M =
[[130 124 117 133 140 135 129 135 124 118 136 133 118 119 122 134]
 [127 138 129 127 137 120 108 125 140 138 137 128 135 139 137 126]
 [126 137 135 130 134 117 104 129 143 130 128 130 136 144 134 120]
 [127 127 136 130 131 127 111 136 138 120 129 131 129 137 125 124]
 [125 143 133 131 140 127 124 126 137 133 136 121 127 128 124 118]
 [131 123 122 130 137 130 129 131 125 119 136 129 120 121 122 133]
 [125 138 122 130 141 132 122 136 138 116 127 127 119 125 121 129]
 [132 118 117 134 137 138 138 133 122 119 132 129 120 116 115 130]
 [127 126 123 127 140 125 120 128 131 123 136 129 123 129 136 138]]
Rows and columns are numbered from 1.
The entry in the top-right corner?
A: 134
The top-left entry?
A: 130
The entry at row 1, column 2 is 124
The entry directly below the largest entry?
A: 137
The entry in the bottom-right corner: 138
The entry in row 2 and column 1 -> 127
The entry in row 2 and column 3?
A: 129
The top entry of the column that holds the smallest entry is 129
The entry at row 3, column 2?
A: 137
The entry at row 1, column 3 -> 117
The maximum?
A: 144
The entry in row 2 and column 2 -> 138
The entry in the bottom-left corner?
A: 127
The entry in row 3 and column 1: 126
The entry just left of the largest entry?
A: 136
The entry directly above the largest entry: 139
The bottom entry of the column that holds the smallest entry: 120
The entry directly above the smallest entry: 108
The minimum?
A: 104
The top entry of the column that holds the largest entry: 119

m = [110 152 130 117 118 154 128]
Report the entry just right of 130.
Answer: 117
The minimum is 110

Read these off the row that follows.
1) Which number is the centre entry?
2) Which number is the entry just right of 114?
[122 134 118 126 114  98 136]
1) 126
2) 98

[128 124 125 114 128 134 119 128 127 126 122 127 150]
Which number is the largest entry?
A: 150
Which number is the entry just right of 119?
A: 128
Which number is the centre entry?
A: 119

arr =
[[117 125 117 115 116 126 142 113 137 124 130 123 136 134]
 [136 138 134 118 130 143 121 145 128 131 120 134 123 127]
 [116 137 124 126 122 137 118 134 127 127 110 123 122 120]
 [116 125 116 117 115 124 144 112 136 124 129 123 137 132]
 [119 132 125 143 126 121 126 123 127 123 135 121 130 137]
 [135 130 126 111 126 134 140 128 136 125 138 131 135 139]
 [115 136 126 150 128 121 120 129 122 124 133 120 130 139]
 [133 143 128 120 129 137 129 139 132 124 136 129 134 147]
 [119 126 121 116 118 132 129 122 133 128 110 126 127 114]
 [136 126 127 112 126 130 144 123 138 126 142 131 137 141]
 [142 129 141 143 141 129 114 141 120 132 132 133 121 125]
 [142 123 131 104 127 138 136 128 135 132 123 138 125 120]
 [125 115 129 135 129 122 127 119 127 130 121 128 123 110]
 [140 113 132 132 135 118 139 118 128 127 148 133 133 133]
 [135 143 127 118 129 139 132 139 133 125 136 129 134 148]]
Indices start at 1.
Read off the top entry of the column that holds the smallest entry.
Answer: 115
The entry at row 1, column 2 -> 125
Read off the entry in the bottom-right corner.
Answer: 148
The bottom entry of the column that holds the smallest entry -> 118
The entry at row 3, column 1 is 116
Read off the entry just left of the largest entry.
Answer: 126
The entry directly above 111 is 143
Read off the entry at row 1, column 1.
Answer: 117
Read off the entry just right of the smallest entry.
Answer: 127
Read off the bottom-left entry.
Answer: 135
The entry in row 3 and column 3: 124
Read off the top-right entry.
Answer: 134
Read off the entry in row 1 and column 3.
Answer: 117
The smallest entry: 104
Read off the entry directly above the largest entry.
Answer: 111
Read off the entry in row 2 and column 1.
Answer: 136
Read off the entry directly above the smallest entry.
Answer: 143
The entry just left of the smallest entry: 131
Read off the entry just right of the largest entry.
Answer: 128

data = [112 106 121 118]
The entry just left of the largest entry is 106
The entry just left of 106 is 112

grid = [133 135 127 125 137 132 149 115 102 116]
The entry just right of 149 is 115
Report the entry just right of the smallest entry.
116

Read these off the matrix that follows. Counting starts at 1.
1) Report the entry at row 1, column 2.
2) Report the entry in the bottom-right corner.
3) Report the bottom-left entry.
4) Report the entry in row 2 and column 1.
5) Report the entry in row 1 and column 1.
6) Report the entry in row 1 and column 3.
7) Report the entry just right of 146.
8) Report the entry directly above 105.
136  121  134  149  126  134  144  107  115  129  125  122  121  137  127  113
134  116  131  146  105  133  137  125  127  123  132  120  119  132  143  117
129  143  145  116  120  133  123  107  121  130  121  121  143  120  116  130
131  119  136  125  131  130  138  120  116  131  128  132  143  131  118  122
1) 121
2) 122
3) 131
4) 134
5) 136
6) 134
7) 105
8) 126

Questions about the table below. Rows and columns are numbered from 1.
1) Give the entry in the top-left corner.
2) Give the entry at row 2, column 1.
3) Give the entry at row 1, column 2.
4) Give the entry directly above 120.
5) Give the entry at row 1, column 3.
6) Give the entry in the bottom-left corner.
132,128,126,125,126,131,124,129,128,128,128,127,128,130
136,133,117,106,111,139,101,125,127,127,128,122,134,138
125,123,136,147,143,120,151,134,128,128,128,133,121,121
121,124,138,149,145,118,155,134,128,128,128,134,122,118
124,126,135,143,141,122,147,130,128,128,128,132,125,121
128,126,131,134,133,125,136,132,128,128,128,129,124,125
1) 132
2) 136
3) 128
4) 139
5) 126
6) 128

[[130 130 128 128 129 129 130 130 128 132 127 128 128]
 [144 130 128 122 125 137 146 143 120 151 131 128 128]
 [138 128 128 124 125 134 140 137 122 142 133 128 128]
 [138 130 128 127 126 133 140 138 124 143 129 128 128]
 [136 129 128 125 126 132 137 135 124 139 131 128 128]
 [112 130 127 131 134 119 109 113 138 106 122 127 127]
 [133 129 128 125 127 131 134 133 126 135 130 128 128]
 [139 129 128 124 126 134 140 138 123 143 131 128 128]]
Counting starts at 1.
What is the bottom entry of the column that holds the largest entry? 143
What is the entry in row 1 and column 1? 130
The entry in row 2 and column 2: 130
What is the top-right entry? 128
What is the entry at row 1, column 2? 130
What is the entry in row 2 and column 3? 128
The entry in row 1 and column 3 -> 128
What is the entry directly below the smallest entry? 135
The entry directly below the largest entry is 142
The entry in the bottom-right corner -> 128
What is the entry in row 3 and column 2? 128
What is the largest entry? 151
The entry just right of the smallest entry -> 122
What is the entry just left of the smallest entry? 138
What is the entry directly above the smallest entry? 139
What is the entry directly below 113? 133
The entry in row 3 and column 3 -> 128
The entry at row 2, column 1: 144
The entry just right of the largest entry -> 131
The entry just left of 113 is 109
The bottom-left entry is 139
The entry directly above the largest entry is 132
What is the entry directly above 119? 132
